Below is a small trained network, with its code and all its weights. Each question gives an input and a class and asks what happens when units are switched off, that is, made to give their printed mean instead of their output.

import numpy as np


def w(rows, s, z=0):
    codes = np.array(rows[::2]) - 128.0
    scale = np.full(codes.shape[1], s)
    scale[-1] = z or s
    return codes * scale


def f(y):
    return y / 2 * (1 + np.tanh(0.7978845608 * (y + 0.044715 * y**3)))


def log_softmax(a):
    a = a - a.max(-1, keepdims=True)
    return a - np.log(np.exp(a).sum(-1, keepdims=True))


def net(x, mask):
    res = np.array(x, float).reshape(1, 5) / 4 @ E
    y = f(res @ A[0][:, :-1].T + A[0][:, -1])
    res = res + np.where(mask, y, B[0][:, -1]) @ B[0][:, :-1]
    return log_softmax(res[-1] @ U[:, :-1].T + U[:, -1])


A, B = {}, {}
E = w([
[5,201,35],'x0',
[127,129,128],'x1',
[70,202,249],'x2',
[6,16,164],'x3',
[130,127,129],'x4',
],0.0032)
A[0] = w([
[167,45,13,85],'neuron 0',
[69,167,70,105],'neuron 1',
[111,141,112,65],'neuron 2',
[153,108,139,66],'neuron 3',
[141,120,134,40],'neuron 4',
[178,189,110,94],'neuron 5',
[79,170,75,84],'neuron 6',
[144,138,122,111],'neuron 7',
[115,130,129,48],'neuron 8',
[136,117,128,73],'neuron 9',
[113,135,129,199],'neuron 10',
[87,209,254,96],'neuron 11',
[114,99,139,69],'neuron 12',
[60,37,153,97],'neuron 13',
[85,69,143,82],'neuron 14',
[125,119,123,226],'neuron 15',
[160,164,122,75],'neuron 16',
[133,122,111,57],'neuron 17',
[122,130,130,228],'neuron 18',
[131,118,133,61],'neuron 19',
[108,122,106,82],'neuron 20',
[151,77,61,126],'neuron 21',
[93,152,93,91],'neuron 22',
[142,95,73,88],'neuron 23',
[194,70,190,96],'neuron 24',
[72,55,148,100],'neuron 25',
[139,133,136,51],'neuron 26',
[123,125,125,239],'neuron 27',
[59,36,153,99],'neuron 28',
[131,108,128,64],'neuron 29',
[127,119,127,72],'neuron 30',
[108,126,125,70],'neuron 31',
[61,172,66,107],'neuron 32',
[97,172,210,123],'neuron 33',
[179,76,169,105],'neuron 34',
[116,129,125,252],'neuron 35',
[209,232,101,111],'neuron 36',
[159,162,118,87],'neuron 37',
[203,69,200,97],'neuron 38',
[128,122,115,38],'neuron 39',
[88,154,86,104],'neuron 40',
],0.0093,0.0033)
B[0] = w([
[35,112,20,185],'neuron 0',
[95,166,191,165],'neuron 1',
[110,155,132,94],'neuron 2',
[107,154,131,94],'neuron 3',
[109,157,117,78],'neuron 4',
[177,166,106,155],'neuron 5',
[95,175,177,144],'neuron 6',
[136,136,122,121],'neuron 7',
[115,154,118,82],'neuron 8',
[116,142,122,93],'neuron 9',
[140,102,144,194],'neuron 10',
[33,114,4,226],'neuron 11',
[131,156,115,93],'neuron 12',
[213,181,98,165],'neuron 13',
[166,169,105,121],'neuron 14',
[148,89,150,218],'neuron 15',
[147,162,109,114],'neuron 16',
[114,144,114,86],'neuron 17',
[154,83,151,223],'neuron 18',
[115,150,118,86],'neuron 19',
[117,153,130,102],'neuron 20',
[90,104,81,157],'neuron 21',
[105,158,157,124],'neuron 22',
[91,128,94,119],'neuron 23',
[75,179,196,164],'neuron 24',
[190,167,105,147],'neuron 25',
[115,157,114,84],'neuron 26',
[154,84,155,234],'neuron 27',
[216,179,97,168],'neuron 28',
[114,151,117,88],'neuron 29',
[120,143,120,91],'neuron 30',
[123,146,126,93],'neuron 31',
[92,167,202,177],'neuron 32',
[91,106,64,180],'neuron 33',
[86,161,174,146],'neuron 34',
[158,80,159,251],'neuron 35',
[239,186,90,235],'neuron 36',
[149,156,112,120],'neuron 37',
[67,183,209,179],'neuron 38',
[110,151,115,77],'neuron 39',
[104,154,167,138],'neuron 40',
],0.033,0.0022)
U = w([
[236,190,74,59],'0',
[19,72,10,52],'1',
[52,172,255,67],'2',
[144,48,145,252],'3',
[144,51,140,213],'4',
],0.0059,0.0016)

Each question gives the input, the list of numbers given to net, and the class t.
The units are the neurons (one row each of A and B). Each row of codes is followed by its name. A weight is (code - 128) times the scale printed after its matrix; where a second scale follows, it is the last column's (A, B and U).
mask holds one flag per neuron, in row order. A switched-off neuron (its flag False) gives its mean, the last column of its row in B, instead of its output. The means were averaged over made-up inputs and are rounded, as every weight is.
A unit's drop is (log p(t) with every unit on - log p(t) with that unit switched off) / (log p(t) with every unit on - log p(t) with every unit switched off).
The circuit of an input: a set's keep is (log p(t) with only the set's units on - log p(t) with every unit switched off) / (log p(t) with every unit on - log p(t) with every unit switched off). Starting from the 12 units with the biggest drops (on a tie, the unit counted first), units are removed one at a time, each time the one whose removal leaves the highest keep (on an exact tie, the one counted first), for as long as the keep stays at least 0.8.
units of the circuit, in order: the units of the circuit, biggest drop first
top k neurons: the k neurons with the biggest drops, biggest first
drop of u: that unit's drop, to one decimal
input [8,-7,-2,4,3], class 2: units of the circuit, in order -> [neuron 32; neuron 1]
input [8,8,7,2,2], class 2: units of the circuit, in order -> [neuron 32]
input [6,-5,-7,8,-4], class 0: top 2 neurons -> [neuron 28; neuron 13]
input [-8,2,-2,-1,6], class 2: top 2 neurons -> [neuron 38; neuron 24]
input [-7,1,6,-2,6], class 2: top 3 neurons -> [neuron 38; neuron 24; neuron 0]
input [8,-2,2,7,-5], class 2: top 4 neurons -> [neuron 32; neuron 1; neuron 36; neuron 6]
input [-6,3,7,5,7], class 1: top 3 neurons -> [neuron 11; neuron 33; neuron 36]
input [-7,8,8,-7,7], class 1: top 2 neurons -> [neuron 11; neuron 33]
input [-2,-1,5,-8,6], class 0: top 2 neurons -> [neuron 36; neuron 5]
input [8,5,0,-7,7], class 2: top 3 neurons -> [neuron 32; neuron 1; neuron 6]
input [5,5,3,-7,5], class 0: drop of neuron 36 -> 1.6
input [0,-1,-6,3,2], class 1: drop of neuron 21 -> 0.3
input [-2,4,-8,5,8], class 1: drop of neuron 36 -> 0.1
input [0,-7,-8,3,7], class 1: units of the circuit, in order -> [neuron 0]
